Here is a tiny trained network, its code and every weight. The questions are about switching its units off for an input and a class, where a switched-off unit gives its printed mean instead of its output.

import numpy as np


def w(rows, s, z=0):
    codes = np.array(rows[::2]) - 128.0
    scale = np.full(codes.shape[1], s)
    scale[-1] = z or s
    return codes * scale


def norm(h):
    return h / np.sqrt((h * h).mean(-1, keepdims=True) + 1e-5)


def f(y):
    return np.maximum(y, 0)


def log_softmax(a):
    a = a - a.max(-1, keepdims=True)
    return a - np.log(np.exp(a).sum(-1, keepdims=True))


def net(x, mask):
    res = np.array(x, float).reshape(1, 7) / 4 @ E
    u = 0
    for l in range(3):
        y = f(norm(res) @ A[l][:, :-1].T + A[l][:, -1])
        res = res + np.where(mask[u : u + 5], y, B[l][:, -1]) @ B[l][:, :-1]
        u += 5
    return log_softmax(norm(res)[-1] @ U[:, :-1].T + U[:, -1])


A, B = {}, {}
E = w([
[137,131,128,135,129,127,125,142,114],'x0',
[61,201,91,128,215,51,150,163,139],'x1',
[126,138,118,146,136,153,152,144,127],'x2',
[76,60,2,184,154,93,81,186,135],'x3',
[125,124,145,151,138,132,151,140,139],'x4',
[101,202,187,216,103,152,40,135,169],'x5',
[103,147,113,116,111,149,139,150,84],'x6',
],0.0074)
A[0] = w([
[118,178,96,65,254,90,133,152,132,144],'0.n0',
[65,75,88,154,64,141,96,107,141,58],'0.n1',
[41,97,140,164,145,166,30,183,156,15],'0.n2',
[77,249,154,172,147,80,88,137,160,4],'0.n3',
[110,181,157,207,85,148,79,87,110,116],'0.n4',
],0.0063,0.0036)
B[0] = w([
[105,156,177,107,132,150,60,92,180,253],'0.n0',
[173,122,82,222,66,139,131,154,173,185],'0.n1',
[193,254,83,109,182,17,123,200,182,205],'0.n2',
[150,170,107,107,12,60,177,77,102,227],'0.n3',
[104,54,168,155,214,156,112,60,81,230],'0.n4',
],0.009,0.0046)
A[1] = w([
[180,30,102,152,160,105,138,193,79,3],'1.n0',
[129,163,227,40,213,178,129,141,164,35],'1.n1',
[150,99,111,112,143,126,61,193,202,161],'1.n2',
[111,153,82,85,92,158,156,133,78,74],'1.n3',
[212,189,179,2,72,135,246,77,151,166],'1.n4',
],0.0059,0.0038)
B[1] = w([
[74,106,136,145,96,162,48,169,159,148],'1.n0',
[109,144,92,2,127,102,45,211,204,175],'1.n1',
[119,75,135,122,136,135,186,150,49,175],'1.n2',
[150,164,118,104,109,89,124,112,124,137],'1.n3',
[174,160,122,221,111,95,146,169,125,254],'1.n4',
],0.0098,0.008)
A[2] = w([
[195,111,199,86,85,199,131,174,153,113],'2.n0',
[19,103,95,128,185,81,162,111,116,96],'2.n1',
[126,2,94,125,55,186,171,150,131,5],'2.n2',
[89,170,235,129,116,157,121,20,145,181],'2.n3',
[228,57,65,228,127,151,109,185,125,144],'2.n4',
],0.0072,0.0016)
B[2] = w([
[95,92,100,140,130,197,122,146,110,188],'2.n0',
[87,37,135,116,155,252,114,170,96,160],'2.n1',
[100,215,120,71,195,28,114,170,201,187],'2.n2',
[155,51,84,108,142,178,123,95,55,196],'2.n3',
[147,168,183,121,85,130,173,69,103,255],'2.n4',
],0.011,0.0082)
U = w([
[219,157,174,204,38,116,197,57,78,33],'0',
[119,180,99,85,149,41,132,197,204,119],'1',
[112,16,129,96,189,245,95,106,75,252],'2',
],0.012,0.0027)

Each question gives the input, the list of numbers given to net, and the class t.
The units are the neurons (one row each of A and B). Each row of codes is followed by its name. A weight is (code - 128) times the scale printed after its matrix; where a second scale follows, it is the last column's (A, B and U).
mask holds one flag per neuron, layer by layer. A switched-off neuron (its flag False) gives its mean, the last column of its row in B, instead of its output. The means were averaged over made-up inputs and are rounded, as every weight is.
A unit's drop is (log p(t) with every unit on - log p(t) with that unit switched off) / (log p(t) with every unit on - log p(t) with every unit switched off).
The circuit of an input: a set's keep is (log p(t) with only the set's units on - log p(t) with every unit switched off) / (log p(t) with every unit on - log p(t) with every unit switched off). Starting from the 12 units with the biggest drops (on a tie, the unit counted first), units are removed one at a time, each time the one whose removal leaves the highest keep (on an exact tie, the one counted first), for as long as the keep stays at least 0.8.
circuit, biggest first: the units of the circuit, biggest drop first
unit that matters most: the unit with the biggest drop
k most important neurons: the k neurons with the biggest drops, biggest first
k most important neurons of layer l: the k neurons of layer l with the biggest drops, biggest first
drop when u is switched off: that unit's drop, to one decimal
input [4,4,-3,8,-7,-4,8], class 2: circuit, biggest first => [2.n1]
input [-8,0,-8,6,-1,7,3], class 0: 2 most important neurons => [0.n1 1.n1]
input [4,-4,-5,5,-3,0,4], class 1: 3 most important neurons => [2.n2 1.n4 1.n2]
input [1,-5,5,3,0,0,-7], class 1: 3 most important neurons of layer 1 => [1.n4 1.n2 1.n0]
input [4,8,-3,-4,6,1,7], class 0: 2 most important neurons => [0.n3 2.n2]
input [-3,0,-7,6,-5,3,6], class 0: circuit, biggest first => [0.n1 2.n4]
input [-4,1,-5,-7,-7,-5,-2], class 1: 3 most important neurons => [1.n1 0.n3 2.n4]
input [-5,-6,5,-7,5,1,-7], class 2: 4 most important neurons => [0.n3 2.n0 0.n2 2.n3]
input [2,-6,8,2,-3,-2,0], class 1: 2 most important neurons => [2.n2 1.n4]
input [8,2,-4,5,-7,-1,2], class 2: 2 most important neurons => [1.n4 2.n1]
input [-5,-6,8,-2,-7,1,-3], class 2: 3 most important neurons of layer 0 => [0.n3 0.n2 0.n4]
input [0,1,0,-6,0,-7,6], class 1: 3 most important neurons => [1.n1 0.n3 0.n1]
input [5,3,-6,2,4,-1,3], class 2: 2 most important neurons => [2.n1 1.n4]
input [1,-3,-5,7,-6,3,7], class 0: unit that matters most => 2.n4
input [-6,1,0,-5,-5,-1,-1], class 1: 2 most important neurons => [1.n1 0.n3]
input [-1,7,-5,-4,6,2,-3], class 0: 2 most important neurons of layer 2 => [2.n2 2.n3]
input [1,-1,-4,4,3,3,-8], class 0: drop when 2.n4 is switched off => 0.3
input [4,6,8,2,-2,-7,1], class 2: drop when 2.n1 is switched off => 0.5
input [-6,-7,-3,4,-3,-3,-4], class 1: drop when 2.n2 is switched off => 1.6
input [1,4,1,8,-5,-7,6], class 2: drop when 2.n1 is switched off => 1.0
input [-7,8,2,-5,1,7,1], class 0: circuit, biggest first => [0.n3]
